Below is a small trained network, with its code and all its weights. Each question gives an input and a class and asks what happens when units are switched off, that is, made to give their printed mean instead of their output.

import numpy as np


def w(rows, s, z=0):
    codes = np.array(rows[::2]) - 128.0
    scale = np.full(codes.shape[1], s)
    scale[-1] = z or s
    return codes * scale


def f(y):
    return y / 2 * (1 + np.tanh(0.7978845608 * (y + 0.044715 * y**3)))


def log_softmax(a):
    a = a - a.max(-1, keepdims=True)
    return a - np.log(np.exp(a).sum(-1, keepdims=True))


def net(x, mask):
    res = np.array(x, float).reshape(1, 4) / 4 @ E
    y = f(res @ A[0][:, :-1].T + A[0][:, -1])
    res = res + np.where(mask, y, B[0][:, -1]) @ B[0][:, :-1]
    return log_softmax(res[-1] @ U[:, :-1].T + U[:, -1])


A, B = {}, {}
E = w([
[133,131,126,126,124],'x0',
[197,92,132,226,175],'x1',
[115,216,2,176,125],'x2',
[101,176,210,210,44],'x3',
],0.0075)
A[0] = w([
[148,83,168,99,111,104],'n0',
[141,141,150,155,69,96],'n1',
[128,153,162,158,77,85],'n2',
[110,167,180,182,65,64],'n3',
[132,86,165,108,125,97],'n4',
[161,87,202,107,140,184],'n5',
[163,110,143,200,175,103],'n6',
[143,102,84,81,211,88],'n7',
[119,124,141,142,144,247],'n8',
[109,172,55,157,111,92],'n9',
[136,82,166,106,114,104],'n10',
[172,84,124,198,176,100],'n11',
[167,84,70,45,187,103],'n12',
[127,103,189,108,144,106],'n13',
[132,165,55,147,131,110],'n14',
[104,83,191,96,169,125],'n15',
[74,144,139,58,91,105],'n16',
[188,87,111,180,181,142],'n17',
[69,138,97,7,111,127],'n18',
[126,88,177,110,134,101],'n19',
[135,87,156,110,115,89],'n20',
[64,145,127,82,107,85],'n21',
[148,88,169,101,112,108],'n22',
[79,138,128,72,60,108],'n23',
],0.011,0.012)
B[0] = w([
[131,182,93,159,146,148],'n0',
[96,120,181,125,157,139],'n1',
[102,132,188,155,137,141],'n2',
[72,136,239,182,137,156],'n3',
[135,195,102,165,138,140],'n4',
[101,136,81,141,109,208],'n5',
[195,136,152,75,59,152],'n6',
[57,169,254,199,112,167],'n7',
[73,54,77,131,73,246],'n8',
[143,220,84,181,152,163],'n9',
[137,194,87,160,164,145],'n10',
[194,172,158,81,59,158],'n11',
[62,139,224,218,101,189],'n12',
[129,192,84,162,156,150],'n13',
[109,195,90,170,118,167],'n14',
[126,174,87,145,124,169],'n15',
[193,120,137,105,65,163],'n16',
[153,125,132,86,39,180],'n17',
[175,122,141,118,49,200],'n18',
[126,174,102,155,131,146],'n19',
[146,208,107,159,167,132],'n20',
[183,147,148,101,83,142],'n21',
[127,191,84,163,148,148],'n22',
[168,113,131,120,78,165],'n23',
],0.0095,0.011)
U = w([
[78,131,213,158,129,115],'0',
[127,179,40,147,141,83],'1',
[113,101,99,118,106,255],'2',
[196,117,137,91,76,73],'3',
[98,28,78,68,185,143],'4',
[145,146,174,42,234,68],'5',
[192,126,157,76,246,78],'6',
[194,131,166,76,231,78],'7',
],0.013,0.011)

Each question gives the input, the list of numbers given to net, and the class t.
The units are the neurons (one row each of A and B). Each row of codes is followed by its name. A weight is (code - 128) times the scale printed after its matrix; where a second scale follows, it is the last column's (A, B and U).
mask holds one flag per neuron, in row order. A switched-off neuron (its flag False) gives its mean, the last column of its row in B, instead of its output. The means were averaged over made-up inputs and are rounded, as every weight is.
A unit's drop is (log p(t) with every unit on - log p(t) with that unit switched off) / (log p(t) with every unit on - log p(t) with every unit switched off).
The circuit of an input: a set's keep is (log p(t) with only the set's units on - log p(t) with every unit switched off) / (log p(t) with every unit on - log p(t) with every unit switched off). Starting from the 12 units with the biggest drops (on a tie, the unit counted first), units are removed one at a time, each time the one whose removal leaves the highest keep (on an exact tie, the one counted first), for as long as the keep stays at least 0.8.
circuit, biggest first: the units of the circuit, biggest drop first
top k neurons: the k neurons with the biggest drops, biggest first
drop of u: that unit's drop, to one decimal
input [7,-8,2,-6], class 3: circuit, biggest first	(n18)
input [-5,-8,4,-3], class 3: circuit, biggest first	(n18 n16)
input [3,8,-5,5], class 3: top 2 neurons	(n6 n11)
input [-4,4,6,-6], class 0: circuit, biggest first	(n7 n12)
input [-6,-8,-2,6], class 3: circuit, biggest first	(n16 n23)
input [1,5,-1,2], class 3: top 2 neurons	(n6 n11)
input [-7,1,7,-8], class 0: top 2 neurons	(n7 n12)
input [4,7,-1,-6], class 3: top 4 neurons	(n17 n11 n6 n3)
input [4,8,-1,7], class 3: top 3 neurons	(n6 n11 n12)
input [6,-6,-6,-8], class 0: drop of n12	1.0
input [-5,-1,5,-7], class 0: drop of n7	0.2
input [2,-4,3,0], class 3: drop of n5	0.4
